In the rows, 128 means zero.
Each name stands for a flat space through zero: a line, a plane or more. A row that begins with a name and a colon came from that space; any other row is followed by the name of the space it lies nearest, among the names in its block.
nugdav: [115 144  95 127 116 140 131 137 158 136  86 112 151  87 118 114 152 102
 135 142  99 100]
nugdav: [101 113 177 177 166 104 155 136 113 125 176 116 102 165  79 115 119 132
 103 192 185 166]
nugdav: [130  95  52 127 144 149 112 149  78 188 106 145 195  78  96 118 157  81
 116 139 127  90]
tekuzem: [104 124 192 110 145 113 108 133 194  83 128  63 110 138 144  89  84 165
 103 149 153 192]
nugdav: [ 92 160 134 124 123 143 143 151 184 108  79 103 137  92 142 105 154 138
 134 146 110 110]
regondegu: [159 127 121 105 146 130 138 120  53 135 108 109 154 121 119  88  89  89
  75 133 150 128]
tekuzem: [156 115 132  76 109 141 106  98 192 106  99  92 139 100 141 142  98 114
 126 113 111 156]
nuzadavuv: [ 52  63 128 145 174 130 126 192 187 154 134 125 157 125 101  97 175 159
 106 181 183 157]
pargidi: [120 117 122 128 143 126 127 128 129 158 115 128 163 115  78 140 138 109
 124 185 155 128]
nugdav: [ 70 171 198 192 136 136 169 142 216  66 137  73  76 102 118 118 148 142
 147 184 120 146]
nuzadavuv: [189 136 135 112 122 150 214  84  54 127 117 170 125 141 107 175 124  71
  99 130 154 106]
tekuzem: [178  58  99  92 133 147 129  96 111 157 140 150 158 120  99 175 116  81
 106 120 155 150]
pargidi: [129 149 111 181 152 160 139 136  62 126 134  98 142  55 107 104 130  72
 120 148 109  96]
tekuzem: [148  75 130 118 149 132 158 130  97 115 152 116 115 150 138  89 100 104
  63 101 161 165]
regondegu: [ 89 118 119 138 155 157 155 172 126 136 105 138 156  94 133 109 172 134
 114 144 146 106]
regondegu: [122 120 170 155 149 144 142 129 111 115 172 153 108 133 132 172 137 153
 143 133 154 140]
regondegu: [110  89 124 114 105  91 133 125 210 153 140 171 111 202 104 168 161 162
 148 141 150 153]
regondegu: [154 112 156 126 150 145 153 112  74 126 153 152 129 134 121 164 115 121
 112 132 167 139]
nuzadavuv: [168 125 150 113 140 119 109  96  59 147 154 154 140 150 108 174  92 129
 130 140 162 140]
nuzadavuv: [172 132 136 125 131 123  96  98  53 134 164 142 125 139 134 156  86 127
 136 103 129 132]
pargidi: [119 117  85 146 141 123 155 141  88 180 112 151 165 125  68 120 162  86
 112 179 150  97]
tekuzem: [ 97 101 119 153 104 105  73 142 216 119 179 128  84 154 158 136 143 180
 178  83  88 155]
nuzadavuv: [116 148 110 137 111  68  70 119 160 151 123  80 130 152  81  84  98 120
 137 172 108 143]
nugdav: [122 132 116 111 131 157 116 146 124 124 107 135 149  92 166 127 142 143
 135  98 113 108]
nuzadavuv: [121 203 173 116 105  97  92 107 150 125 109 137 123 154 127 170 118 184
 188 160 117 115]
tekuzem: [148  74 122  89 105 123 108 102 207 130 140 139 121 151 130 175 124 137
 141 104 129 169]
pargidi: [146 161 139 179 144 169 156 116  70  96 144  93 115  56 124 123 115  73
 124 133 103 107]
tekuzem: [117 150 113 149 115 126 129 142 126 112 130 118 105 126 157  94 135 132
 134  95  92 109]
nugdav: [108 128 168 181 161 102 148 133  96 128 173 111 104 159  79 107 114 123
 107 189 173 155]
pargidi: [143 180 183 150 153 145 126 104  88  90 125  60 129  70 109 115  75  95
 117 176 130 138]
pargidi: [122 149 103 171 121  98 112 135 104 123 146  83 101 134 120  54 105 101
 115 121  92 124]
nuzadavuv: [135  90 143 132 163 146 135 136  67 144 164 166 141 134 126 157 130 139
 114 127 176 138]
nuzadavuv: [129 220 149 178  96  77  92 103 106 117 154 113  79 161 117 127 103 147
 186 141  78 105]
nugdav: [145  98 105 149 126 124 145 115 121 132 153 118 113 133 102 118 122  83
 108 125 124 140]
pargidi: [137  98  67  94 127 133  78 135 129 165  95 109 185  88 119 102 121  99
 116 121 112 121]
regondegu: [153 110 113 112  93 110 110  92 180 137 141 143 113 155 114 177 126 124
 158 114 109 144]
tekuzem: [113 133 144 131 142 140 109 133 124 153 131 164 156 113 111 188 154 158
 168 162 149 115]
nugdav: [124 139 153 119 115 131 132 122 171 102 125 125 108 134 150 143 128 151
 143 116 120 138]
tekuzem: [138 127 115 111 109 143 107 121 164 112 119 115 125 102 158 134 124 129
 144  90  92 128]
regondegu: [115  93 119 126 165 108 147 154  86 147 122 103 148 152  98  48 109 103
  52 162 180 151]
regondegu: [138 156 101 126  94 141 138 114 180 100  91  83 117  84 140 104 128  86
 133 109  66 111]
nugdav: [137 113  97 135 123  90  95  99 125 210 135 167 171 151  21 199 145 103
 167 215 154 121]
pargidi: [118  98  97 136 125 147 150 147 131 147 137 180 131 130 140 155 179 135
 141 101 126 105]
nuzadavuv: [125 174 174 121 104 128 117 100 209  85 110  90 105 110 135 157 113 145
 166 146 100 143]
tekuzem: [125  91 109 136 122 132 134 137 129 148 163 190 117 158 140 172 166 153
 151  94 133 122]
pargidi: [116 184 183 111 144 139 116 155  72  82 120 128 114 135 220  93 102 204
 124  76 129 117]
nuzadavuv: [134 131 115 131 119 115 132 118 138 130 121 109 124 131 108 110 119 102
 119 140 119 131]
pargidi: [137 152 103 140 114 103 126 131  89 121 127 104 107 147 142  62 104 110
 106  99  98 115]
regondegu: [132 111  69 130 136 141  42 141  96 169 130 117 181  66 126 121 123 115
 151 113  95 108]
regondegu: [182 113 121  88 107 100 109  80 106 149 136 146 130 174 108 161  88 113
 124 119 139 147]
[125 184 159  98 127 157 158 135 123  90  70 115 138  96 173 113 126 143
 119 120 121 102]
tekuzem
[163 132 164 115 121 176 206  92 146  81 115 129 108  98 136 180 130  90
 116 122 134 133]
nuzadavuv
[147 162 166 105 125 123 105 110 122  90 118  84 116 123 158 105  73 140
 119 114 118 148]
pargidi
[118 132 140 140 146 130  98 130 122 138 135 114 147 104 106 138 121 132
 141 162 137 133]
tekuzem
[116 129 116 135 126 112 124 142 122 137 131 133 123 149 131 105 134 138
 125 122 126 122]
pargidi
[ 98 123  75 144 171 184 109 192  39 166 105 153 201  41 154 101 175 127
 125 113 124  63]
pargidi
[105  70  98 143 139 168 159 149 183 141 130 144 145  84 109 156 187 103
 130 138 135 127]
regondegu
[107  99 117 159 179 153 126 167  55 152 149 136 162  93 118 105 142 121
 104 144 161 118]
nugdav
[167 112 140  86  94  69 147  83 155 125 134 133  88 231 112 125  86 125
  99 119 148 173]
nugdav
[136 127 128 111 112 112 154 112 145 146 115 161 129 166 103 161 144 128
 134 148 145 124]
tekuzem
[158  81 115 121 123 184 126  94 185 122 136 122 146  50 110 210 141  80
 153 126 112 142]
pargidi
[170 105  61  87 107 115 102 108  89 180 108 158 167 140 111 137 121  95
 122 105 118 107]
nugdav
[176  38  33 168 132 140  95  95  74 217 194 176 168  94  34 209 152  37
 154 143 124 117]
nugdav
[176 147 178 124 111 111 148  73 110  95 161 129  78 173 128 166  80 124
 129 117 135 157]
regondegu
[139 141  96 113 111  95  22 121 107 168 138 137 153 136 134 139 104 162
 176 107  96 118]
regondegu
[129 139 109  71 111 154 159 142 143 131  62 168 158 121 171 140 165 146
 126  96 123  90]
nuzadavuv
[171 136 117  66  99 142  99  77 187 129  72  97 168  79 106 173 101  89
 144 146 104 135]
tekuzem
[151 141 172 152 117 152 187  84 179  70 138  81  82  97 107 155 111  75
 123 150 116 155]
nuzadavuv
[117 104  99 168 122 103 129 143 119 136 175 139  91 169 129  99 139 128
 125  98 114 132]
tekuzem
[158  73  70 148 119 176 158 128 126  99 154 104 103  74 164  98 132  57
  95  43  78 128]
nugdav
[173  91 107 117 105 146 177  77 166 139 126 147 129 118  74 201 143  58
 130 147 130 135]
pargidi

Rows lie near named flat spaces through zero. A row that begins with a name and a colon came from that space; any other row is followed by the name of its block's space that it lies nearest.
pilan_gok: [ 90 117 147 104 138 127  90 119  93 127 101 117 112 119 161 135 141 121
 140 123 136 149]
lus_tev: [175 129  71 138 106 151 139 147 146 167 186  70 183  94 117 131 166 135
 177 149 141 149]
lus_tev: [ 53 150 141  99 135 125 136 179 119 112 100 127 130 127 131 152  93 132
  75  85 177  73]
mar_lova: [103  88 140 135 175 121 160 178 121 118 154 132  63 103 133 116 131  66
  98 117 109 112]
zof_per: [134 100  74 161 207 251 116 193 114 158 174 158  95  33 126  35 159  62
 129 150 194 161]
tor_nepot: [128 152 152 179 122 174 128 146 207 136 168 122 202  91 123 101 213 128
 143 180  72 144]
mar_lova: [120 103 212 128 109  92 106  99 116 107 106 149 103 159 163 138 146 139
 153 179  58 132]
faki_dogu: [139 132 169 173  86 111 112  79 171  98  61 138 119 143 130 152 111  89
 150 156  48 174]
faki_dogu: [ 77 178 135 122 108 166  80 120 140 127  72 123 181 126 155 143 132 129
 158 129 173 143]
tor_nepot: [ 68 141 146 142 141 190 110 186 142 123 106 139 142  80 141 112 135 100
 113 141 160 120]
tor_nepot: [119 155 146 157  96 135 116 106 165 105  66 145 141 136 118 143  96 114
 121 131 107 143]
pilan_gok: [106  61 150  92 125 104  87 130  47 126  94  94  61  89 157 148 115 120
 122 124 114 165]
zof_per: [ 94 138 130 135 123 153 127 165 143 121 108 123 144  92 114 131 116 126
  88 116 140 118]
faki_dogu: [ 64 127 155 138 135 158  84 146 146 132 115  77 154  69 171 138 203  81
 160 144  98 181]
zof_per: [145 128 100 108 165 117 118  80  93 134 127 150  91 166 141 112 118 116
 150 101 161 144]
faki_dogu: [113 130 120  79 156 137 107 127  50 136 113 168  81 181 179 121  86 117
 188 133 235  97]
pilan_gok: [134 107 138 147 136 165 162 210 143 140 192 131 137  87 119 101 153 127
 120 175 128  88]
mar_lova: [189  80 114 127 134 157 156 180  83 149 187 163  89 115 113  86 101 152
 134 181 165  88]
pilan_gok: [ 68 101 218  73 105 101  84 143  51 110  80 147  94 154 186 155 107 170
 140 165 142  89]
zof_per: [130 111 104 172 204 121 171 132 190 132 204  99 108  94 120  97 218  37
 117  98  50 169]
mar_lova: [164 117 161 154  60  62 167 120 168 110 120 101 130 163 120 187 104 115
 160 163  45 119]
mar_lova: [208 117  95 145 106 140 141 111 111 141 132 158  99 164 128 120  76 107
 204 176 161 132]
zof_per: [133 134 108 159 143 128 124  85 160 110  88 136 110 111  95 118 112  96
  77  81  89 176]
tor_nepot: [148  64 228 139 147 145 123 154  97 117 173 210  83 118 133  59 163 189
  91 221  64  92]
lus_tev: [ 88 125 173 176 166 171 139 170 178 102 127 175 114  84 110  83 151  95
  58 139  82 119]
tor_nepot: [133 117 164 155 137 139 127 119 148 109 120 171 116 114 103  95 132 147
  70 140  77 130]
tor_nepot: [ 49 129 115 129 125 170 105 183 119 103  33 118 105  46  98 143  52  99
  22  62 169 136]
pilan_gok: [114 110 126 109 138 134 126 161 102 141 152 106 122 109 147 129 146 124
 143 136 148 120]
faki_dogu: [164  79 156 157 153  80 216 176 155 113 207 149  69 144 103 116 131  96
  95 149  52  72]
faki_dogu: [106 151 120  95 126 116 130 135  96 126 105 141 115 179 156 153  80 117
 166 116 204  89]
lus_tev: [100 182 118 137  75 137 135 144 164 108  57 129 169 140 105 171  53 132
 105 104 169  99]
zof_per: [122 126 178 108  58  85 118 122 112 111  81 121 139 159 134 180  85 179
 131 153 108 101]
tor_nepot: [116 126 200 168 136 158 113 131 169 119 145 162 142 122 157  95 198 112
 161 204  62 139]
pilan_gok: [169 119 117 145 172  89 193 121 157 125 200 152  98 171 110 106 146 103
 120 117  90  98]
faki_dogu: [ 84 115 119  84 143 151  89 165  81 165 164  62 154  88 187 138 200 123
 195 143 176 147]
faki_dogu: [141 111 156 139 127 117 100  74 102 106  65 173  59 167 157 127  86  80
 173 152 112 163]
pilan_gok: [111  75 125 105 108 152 102 187  61 139 105  94  88  65 146 144  94 113
 137 149 166 138]
lus_tev: [ 94 159 167 117 113 139  94 107 125 112  79 164 153 147 134 126 115 176
 104 130 142 114]
mar_lova: [147  93 119 124 170 125 173 174 112 137 199 143  91 119 113  96 136 127
  96 128 132  87]
tor_nepot: [136 148  99 108  89 119 129 131 112 134 101 110 144 151 129 166  76 138
 158 120 183 112]
pilan_gok: [ 55 160 158 109 134 167  64 122 111 123  69 138 148 125 179 130 143 119
 159 134 175 144]
zof_per: [107  96 123  92 174 164 148 224  60 151 187 150  78 125 171 102 118 100
 172 165 230  59]
faki_dogu: [ 58 192 132 109 100 161  58  99 121 121  24 124 169 148 178 165 102 108
 188 118 204 154]
tor_nepot: [130 148  68 128 117  99 136  99 154 133 111  62 150 116 107 169 122 100
 120  59 119 170]
mar_lova: [155 125 154 145  75  77 117  65 139 106  66 122 108 172 139 175  91 103
 174 146  68 165]
pilan_gok: [131 138 157 111 138 103 175 164 137 134 203 147 150 179 138 124 157 167
 141 157 135  46]
pilan_gok: [100 146 192 116  96 113  96 100 127 109  85 151 155 155 140 140 130 187
 113 147 103 115]
tor_nepot: [ 85  93 180 135 161 109 103 112 118 108 104 125  70 115 169 128 164  63
 137 133  64 171]
lus_tev: [121 191  60  95  64 113 121 113 135 140  80  66 209 140 102 195  72 176
 125  64 202 122]
lus_tev: [123 141 102 129 112 111 155 150 153 134 143  81 154 125 123 163 129 108
 141 110 131 119]
lus_tev: [131 132 197 171 111 110 135 102 172  95  96 174 108 171 143 132 123  91
 156 179  55 128]
zof_per: [ 94 143 137 119 137  77 160 133 154 112 132 106 129 153 125 161 131 112
  99  83 103 101]
faki_dogu: [ 29 137 176 117 169 185  65 159 106 129  97 132 118 107 221 118 184  52
 206 165 172 151]
mar_lova: [217 124  58 113 157  87 166  65 108 144 180 149 103 181  85 103 105 166
 110  80 143 124]
mar_lova: [153 110 144 130  87 135 117 135 110 130 115 133 129 121 125 134 104 157
 141 170 125 125]
lus_tev: [ 79 135 200 102 114  90 133 152 120 115 131 132 132 182 184 163 144 129
 177 167 123  72]
mar_lova: [119  73 160 121 144 138  98 133  69 116  94 158  49 103 144 108 101 110
 112 146 121 148]
lus_tev: [182 107 142 177 103 188 135 163 137 133 136 178 110 117 129  94 102 101
 185 226 134 123]
zof_per: [161  93 121 145 156 101 164 122 122 116 141 152  52 148 121 118  99  71
 128 123 101 129]
zof_per: [154 164  92 117 112 156 100  84 109 134  87 163 150 152 109 114  78 177
 125 112 195 133]
[150 112 112 107 123 109 131 124  96 143 147 110 114 144 143 140 124 128
 169 135 147 128]
lus_tev
[129 124 143 100 134 119  99  97  97 139 140 128 139 143 149 119 163 172
 146 137 130 136]
lus_tev
[180 102 106 122  92  68 155 107 121 133 142  84 116 142 108 167 106 139
 135 117  89 137]
faki_dogu
[120 143 180 137  87 150 121 153 127 114  91 177 132 161 152 136  85 134
 171 197 154  85]
lus_tev
[141  59 172 127 119 112 132 157  83 116 125 144  57 106 128 123  99 130
 103 165  88 119]
mar_lova
[161 160 111 134 190 142 152 104 157 156 230 160 160 185 154  76 218 123
 201 154 145 111]
tor_nepot
[ 95 145 119 134 120 180  90 138 110 119  47 150 107 115 149 132  68  78
 154 131 195 147]
pilan_gok
[ 83 151 154 138 141 146 134 158 154 115 119 147 137 133 143 126 134 101
 128 135 139 102]
faki_dogu
[ 90 131 186 123 131 113 106 113 134 114 116 134 134 141 157 133 167 135
 133 144  88 130]
mar_lova
[112 106 121 129 160 128 100 100 110 124 104 117  86 104 143 120 142  81
 126 102 109 184]
pilan_gok
[129 139 136 130 143 183 106 140 127 144 155 157 165 108 129  81 167 173
 126 161 154 121]
faki_dogu
[126 132 110 114 131 130 159 179 139 148 194  96 172 108 112 128 161 165
 107 122 143  87]
faki_dogu
[ 86 161 111 146 136 153 151 181 179 131 142  97 166 105 133 143 148  76
 139 117 147 113]
mar_lova
[178 112  91 126  72 129 168 184 111 140 138 115 127 121  94 154  48 151
 130 149 174  82]
pilan_gok
[111 100 137 120 149 129 108 131 101 133 131 110  96 110 161 127 155  91
 158 137 120 157]
faki_dogu
[185 149 110 161 107 116 155  94 184 133 158 125 171 146  94 125 147 148
 134 137  82 138]
zof_per
[132 123 141 134 122 127 127 118 121 108  91 167 103 129 100 117  80 150
  69 115 121 118]
tor_nepot
[118 170 129 160 122 123 120  81 186 116  96 121 154 155 144 147 149  73
 176 124  97 167]
tor_nepot
[161 100  91 127 103  67 154 108 133 129 133  60 117 109  92 170 115 125
  96  80  72 160]
faki_dogu
[117 105 132 159 157 131 142 143 158 121 143 112 103  87 121 116 161  71
 105 120  71 158]
zof_per
[ 76 183  86 126 195 169 127 128 140 121 101 169 117 148 137 103 106  67
 119  65 218 117]
tor_nepot
[ 86 113 139 120 159 115 119 131 117 118 115 114  94 112 145 133 142  88
 110  98 112 145]
zof_per
[101 152 130 145 160 156 124 128 155 122 123 150 133 127 136 106 148  95
 127 120 136 134]
tor_nepot
[152 112 118 127  74 108 121 115 117 122  85 101 128 108  96 160  77 158
  96 116 108 147]
mar_lova
[114 142 160 118  70 112 129 147 135 119 103 117 167 138 123 166 102 177
 119 147 126  92]
zof_per
[109 141 186 120  84 120 100 112 126 109  80 151 153 146 131 143 112 188
 109 153 109 111]
pilan_gok
[195 125 145 130  62 100 115  73 112 129 103 143 130 190 142 154  92 157
 211 190 115 137]
faki_dogu

Each name stands for a flat space through zero: a line, a plane or more. A row that begins with a name and a colon came from that space; any other row is followed by the name of the space it lies nearest, among the names in its block.
fopem_ruguv: [ 97 135 126 123 140 111 114 133 127 130 106 147 148 130 142 133 136 180
 130  85 123 104]
rilet_vaz: [195  39 187 159  90 166 203  66  99 118 123  42 118  64 130 110  98  34
 172 133 108 142]
kamab_voko: [ 92 130  82 120 136 108  50 196  94 132 194 138 164  67 107 210 206 111
 122  94 137 144]
nari_nop: [117 141 115  85 132 104 118 144 156 108 130 126 138 119 129 124 137 141
 142 145 135 139]
kamab_voko: [213 157 158 109 148 140 158 109 143  64 166  66 129 165 127  61 160 124
 124  28 143 144]
rilet_vaz: [ 93 171  98 126 143 118  90 163 145 142 136 180 129 161 121 140 139 168
  99 142 140 124]
lim_vato: [158 170 153 190 139 164 121  83 130 149 151 157  95 186 112  94 117 114
  59 224 196 110]
nari_nop: [ 98  76 169 114 108 130 189 131 197 116  73 126 174  80 151  90  96 185
 185  86  97 125]
fopem_ruguv: [152 116 157 117 134 109 133  84 122  92 119  90 141 105 142 102 145 138
 141 116 151 108]
fopem_ruguv: [ 98 157 116  79 145  90  99 140 156 106 123 139 152 122 137 124 149 174
 135 141 154 121]
nari_nop: [139 137 146 197 124 161 143 128 168 141 131 174 118 170 118  89 117 164
  86 139 138 119]
kamab_voko: [149 141 118  90 128  99 127 125 161  89 131 114 118 132 127 100 136 132
 136 169 138 142]
rilet_vaz: [107 177 141  60 148 128 160 124 177 125  92 134 137 176 146  85  85 167
 145 132 142 130]
nari_nop: [143 106 150 222 119 185 165 132 111 165 117 155 119 171 127 117 107 149
 102  17  80 113]
lim_vato: [124 156 143 130 147 140 118 145 153 117 156 137 160 135 125 111 159 162
 112  78 159 126]
fopem_ruguv: [152 114 114 152 113 147 163 141 119 140 109 132  94 171 127 122  95 120
 130  71  61 141]
kamab_voko: [ 25 101 121 121 105 143 141 158 152 206  75 189 145  89 133 177  59 133
 157 225 111 130]
nari_nop: [144 145  88  72 122  78 108 138 160  87 133 121 101 130 121 118 136 117
 137 219 131 153]
kamab_voko: [167 135  88 145 125 103  92 143 113 100 161 128  96 145 112 135 167 116
 102 129 114 139]
kamab_voko: [136 124 170 127 131 124 165  57 134 124  71 116 119 148 153  81  85 152
 136 163 145  92]
rilet_vaz: [157  84 155 108 109 132 153 103 127 106 145  68 138  58 124 126 130  61
 165 176 144 151]
fopem_ruguv: [113 160  98  99 132 127 116 166 149 136 142 149 121 150 117 138 123 123
 123 154 126 153]
lim_vato: [108 108 119 104 136  87 108 135 107 103 107 114 158  95 149 147 161 174
 157  33 100 106]
fopem_ruguv: [207 152 118  92 118 157 163 130 137 109 179  76  76 163 100 104 107  19
 128 193 131 195]
nari_nop: [115 160 134 141 142 141 115 143 156 133 146 159 144 148 122 114 141 160
 101 126 159 124]
kamab_voko: [ 64 111 160 153 147 155 102 125  61 180 133 131 192  70 140 192 151 134
 132  47 155  89]
nari_nop: [105 143 159 171 150 174 118 124  87 170 147 141 160 133 129 150 140 134
 101  55 158 102]
fopem_ruguv: [155  69 146 161 107 105 162  92 129  97  75 111 119 117 150  94 120 171
 152  68  74 100]
lim_vato: [103 116  84  75 150  34  75  82   3 114  53  95 111 128 175 190 144 162
 161  39  73  63]
rilet_vaz: [156 122 146 138 130 138 155  97 107 124 109 106 115 153 139 108 112 127
 131  81 111 116]
fopem_ruguv: [149 108  94 121  99 110 153 157 173 108 109 139  90 146 121 107 103 130
 144 154  66 160]
lim_vato: [121  77 122 129 100 127 148 128 114 143 106 115 118  88 129 154 101  90
 161 156  88 140]
rilet_vaz: [134 110 132 140 128 122 140 118 107 123 101 120 128 136 143 125 126 153
 138  51  92 110]
kamab_voko: [177 139 121 111 125  89 133  91 153  79 112 112  88 161 132  77 125 138
 122 188 133 125]
lim_vato: [107  98 161 157 123 163 138 155 148 138 156 129 184  70 121 137 152 134
 138  72 141 135]
nari_nop: [114 197  66  12 155  60  57 168 143  83 170 116 131 125 118 153 177 118
 134 196 170 159]
lim_vato: [137 114 126 126 115 118 140 142 170 105 125 131 130 117 125 106 131 146
 138 135 115 140]
rilet_vaz: [161 109 147 217 110 184 156 107 105 168 136 144  90 161 112 121  96  87
  91 149 117 126]
lim_vato: [127 139 103  85 129 110 129 138 120 124 115 118 112 143 132 138 115 117
 145 126 103 141]
[184 107 158 164 125 151 168  75  83 124 112  87 101 156 138 103 109 103
 126  69 105 112]
rilet_vaz
[156 119 128 183 109 142 154 129 171 125 117 161  96 169 119  86 107 152
 103 150 104 131]
nari_nop
[121 119 108 113 132  92  93 140 110 105 138 118 143  96 131 152 170 141
 137  96 123 122]
rilet_vaz
[119  85 151 143 101 164 164 179 199 125 156 130 172  65 111 116 134 123
 155 110 119 169]
lim_vato
[108  77 159 102 110 119 170 111 155 117  83 103 158  70 148 114 103 142
 184 126 111 124]
nari_nop
[ 97 167 130  73 165 115  63 104  51 143 170  92 159  84 129 192 169  71
 124 173 214 113]
nari_nop
[169 130 104 170 134 104  84 113  76 106 154 122  99 145 120 141 176 123
  91 102 125 109]
kamab_voko
[ 96 153 172 161 152 166 112 110 120 162 149 149 170 119 128 133 142 143
  96 131 202  99]
nari_nop
[145  80 150 172 104 146 169 104 123 138  97 122 114 122 134 114  96 122
 139 116  91 120]
nari_nop
[158  93 152 122 122  90 146  83 139  76  93  92 133 105 150  86 139 164
 154 102 119 103]
fopem_ruguv
[187 152 149 100 150 122 133 111 133  69 164  73 141 138 130  85 172 129
 128  55 155 134]
kamab_voko
[144 126 134 140 135 125 141 108 101 122 101 118 119 160 144 115 122 154
 128  45  98 105]
rilet_vaz
[139 106  92 141  95 129 147 166 165 132 123 152  90 140 111 126 100 110
 133 177  74 165]
fopem_ruguv
[154 129 177 135 146 120 144  48 103 107  96  94 132 140 154  87 125 152
 126 108 162  80]
kamab_voko
[134 126 175 150 161 119  99  57  51 117 127  89 164 103 153 135 175 150
 116  47 180  62]
kamab_voko
[117 135 155 103 132 173 168 159 159 140 143 115 165 120 126 117 113 119
 151  65 128 156]
kamab_voko
[ 88 100 104 192 108 137 113 132  90 191  97 184  99 134 125 177  95 125
 108 176  93 107]
kamab_voko
[168  99 137 153 102 151 145 116 132 128 159 105 104 101 106 125 120  52
 125 216 140 157]
fopem_ruguv
[138 149 107  81 127 152 139 213 182 109 191 115 152 119 102 128 151 101
 146  73 114 198]
kamab_voko
[158 127  90  79 102  94 158 156 205  85 109 129  87 153 121  85  99 130
 154 194  80 175]
lim_vato
[141 111 130 171 125 136 137 117  96 137 109 132 114 152 136 128 123 146
 118  56  91 107]
rilet_vaz
[107 132 171 156 129 147 140 110 186 134 122 158 156 116 129  89 120 168
 112 188 183 111]
nari_nop
[196  97 166 191 116 193 179  84  62 152 145  79  95 146 120 124 102  42
 117  81 109 133]
fopem_ruguv
[111 130 139 142 142 155 126 138  85 155 135 124 153 128 134 156 137 130
 127  26 119 116]
nari_nop
[157 127 122 137 123 128  95 121 110 117 188 105 119  90 103 149 165  58
 109 216 176 147]
rilet_vaz
